Look-ups in named tables: a row name and a column name give one cell, copied from the table.

zolale:
         kap  fenava  tobo  miz
pak      0.9     0.3   0.8  0.2
rozinu   0.8     0.5   0.4  0.5
kob      0.9     0.3   0.7  0.2
taz      0.9     0.2   0.8  0.1
lufite   0.7     0.5   0.4  0.4
zuvesi   0.9     0.2   0.7  0.2
sur      0.9     0.3   0.8  0.2
zit      0.9     0.3   0.8  0.2
deno     0.8     0.4   0.4  0.4
malale   0.6     0.5   0.5  0.3
sulum    0.9     0.3   0.9  0.1
kufomi   0.8     0.3   0.4  0.3
zunenad  0.7     0.5   0.4  0.5

fenava of taz = 0.2
tobo of kufomi = 0.4
kap of zit = 0.9
miz of rozinu = 0.5
tobo of zit = 0.8
tobo of sulum = 0.9
fenava of malale = 0.5
tobo of kob = 0.7
fenava of sulum = 0.3
miz of zit = 0.2
kap of malale = 0.6

dun:
,dovi,zisurep
lezafe,37126,19188
naloka,63009,28606
besi,45495,76397
mos,35390,72507
dadus,51268,26283
zud,68736,11616
zuber,39670,16955
suvafat,34166,72768
gor,68200,11802

gor, zisurep -> 11802
suvafat, zisurep -> 72768
mos, zisurep -> 72507
naloka, dovi -> 63009
dadus, dovi -> 51268
lezafe, zisurep -> 19188
zuber, dovi -> 39670
zud, dovi -> 68736
suvafat, dovi -> 34166
naloka, zisurep -> 28606
lezafe, dovi -> 37126

Table tor
,meti,kasure,gifoged
gudel,83.22,-23.58,-15.50
rog,-24.77,-27.67,-0.52
loduti,8.98,-25.89,0.92
mulekur,-54.83,-52.00,-44.42
fusaba,-1.32,-41.50,-32.48
vivu,-38.70,-37.01,-29.15
gegipin,-53.93,-46.60,-40.21
gekeve,-48.26,-37.70,-31.41
sen,-26.43,-52.74,-46.02
fozemiv,-7.51,-46.00,-39.51
pelipa,-50.53,-52.37,-51.74

kasure of gekeve = -37.70
gifoged of gudel = -15.50
gifoged of sen = -46.02
gifoged of gegipin = -40.21
gifoged of vivu = -29.15
gifoged of pelipa = -51.74
gifoged of loduti = 0.92
meti of gegipin = -53.93
meti of gudel = 83.22
kasure of gegipin = -46.60
kasure of sen = -52.74
kasure of gudel = -23.58

sibav:
	gupiz	norodod
zoruf	54.1	34.6
nefatas	92.4	54.9
nedamuz	67.2	49.1
dibino	71.4	74.7
zivazo	79.8	64.6
vonit	67.8	19.9
vunamas	96.1	39.7
vunapo	44.0	69.7
suzado	96.4	85.4
livoz	72.8	79.3
nevelez	82.1	60.0
lan	56.3	72.0
vub	62.5	70.1
tobuz	97.6	66.2

norodod of dibino is 74.7
gupiz of nefatas is 92.4
norodod of vonit is 19.9
gupiz of vunapo is 44.0
norodod of nedamuz is 49.1
norodod of livoz is 79.3
gupiz of tobuz is 97.6
norodod of vunapo is 69.7
gupiz of vunamas is 96.1
gupiz of nedamuz is 67.2
Row with the largest norodod: suzado

dilod.tsv
	zimes	tenose	fetifim	gisameb	sut	nik	rimod	tiv	misa
tasik	175	83	168	244	89	105	92	188	108
somules	138	89	106	164	167	162	82	104	124
nelete	173	193	69	74	178	153	207	129	183
sabal	171	117	204	48	153	89	105	117	180
pizud	96	59	196	200	198	181	175	104	118
fug	82	149	82	196	87	185	170	160	72

tenose of somules: 89
tiv of nelete: 129
rimod of tasik: 92
tenose of tasik: 83
sut of sabal: 153
fetifim of somules: 106
nik of somules: 162
nik of fug: 185
gisameb of pizud: 200
fetifim of sabal: 204
rimod of pizud: 175
tenose of fug: 149
fetifim of nelete: 69
nik of pizud: 181
misa of pizud: 118
fetifim of fug: 82
Which row has the largest nik? fug

kib =
,rogu,renudav,rulamok,maziki,rinirag
lir,0.4,0.4,0.6,0.5,0.4
forare,0.3,0.4,0.6,0.5,0.5
zev,0.8,0.8,0.5,0.6,0.6
vibozin,0.8,0.6,0.5,0.6,0.5
bez,0.3,0.6,0.8,0.4,0.7
zufoniv,0.5,0.6,0.3,0.7,0.6
lomi,0.2,0.4,0.5,0.5,0.6
gaku,0.6,0.4,0.6,0.5,0.5
tivezo,0.2,0.5,0.5,0.6,0.5

bez, maziki => 0.4
tivezo, renudav => 0.5
forare, rogu => 0.3
lir, rulamok => 0.6
tivezo, rulamok => 0.5
bez, rulamok => 0.8
lomi, renudav => 0.4
zev, rulamok => 0.5
lir, rogu => 0.4
bez, rinirag => 0.7
Which row has the largest renudav? zev

puvo:
fields: geb, dolutu, vogodir, zozov, dolo
nizof: [25729, 28312, -13310, 1913, -65950]
sozagu: [1995, 20641, 42848, -45721, 4296]
zasel: [9072, 28959, 38434, -36134, -36230]
modu: [12877, 15454, 29148, -48628, 22606]
kebo: [11294, -24078, -19924, -48470, 51272]
turi: [32024, 28840, -19798, 5454, -56810]
mok: [-21874, -16500, -13363, -10450, 64268]
vitokar: [37347, 26670, -23513, 3678, 19306]
fug: [5690, 3878, -54647, 38166, 16066]
luboza: [48637, -13675, -59686, -26748, -33910]
naz: [-10533, -14892, 28215, -68469, 26837]
dogagi: [51794, -9952, -45812, -41356, -36225]
tov: [32076, -911, -33564, -18122, 42945]

What is the zozov of dogagi in puvo? -41356
What is the zozov of sozagu in puvo? -45721
What is the zozov of mok in puvo? -10450
What is the dolutu of kebo in puvo? -24078
What is the dolo of luboza in puvo? -33910
What is the geb of dogagi in puvo? 51794
What is the dolutu of luboza in puvo? -13675
What is the vogodir of tov in puvo? -33564
What is the vogodir of fug in puvo? -54647
What is the dolo of zasel in puvo? -36230
Which row has the largest geb? dogagi

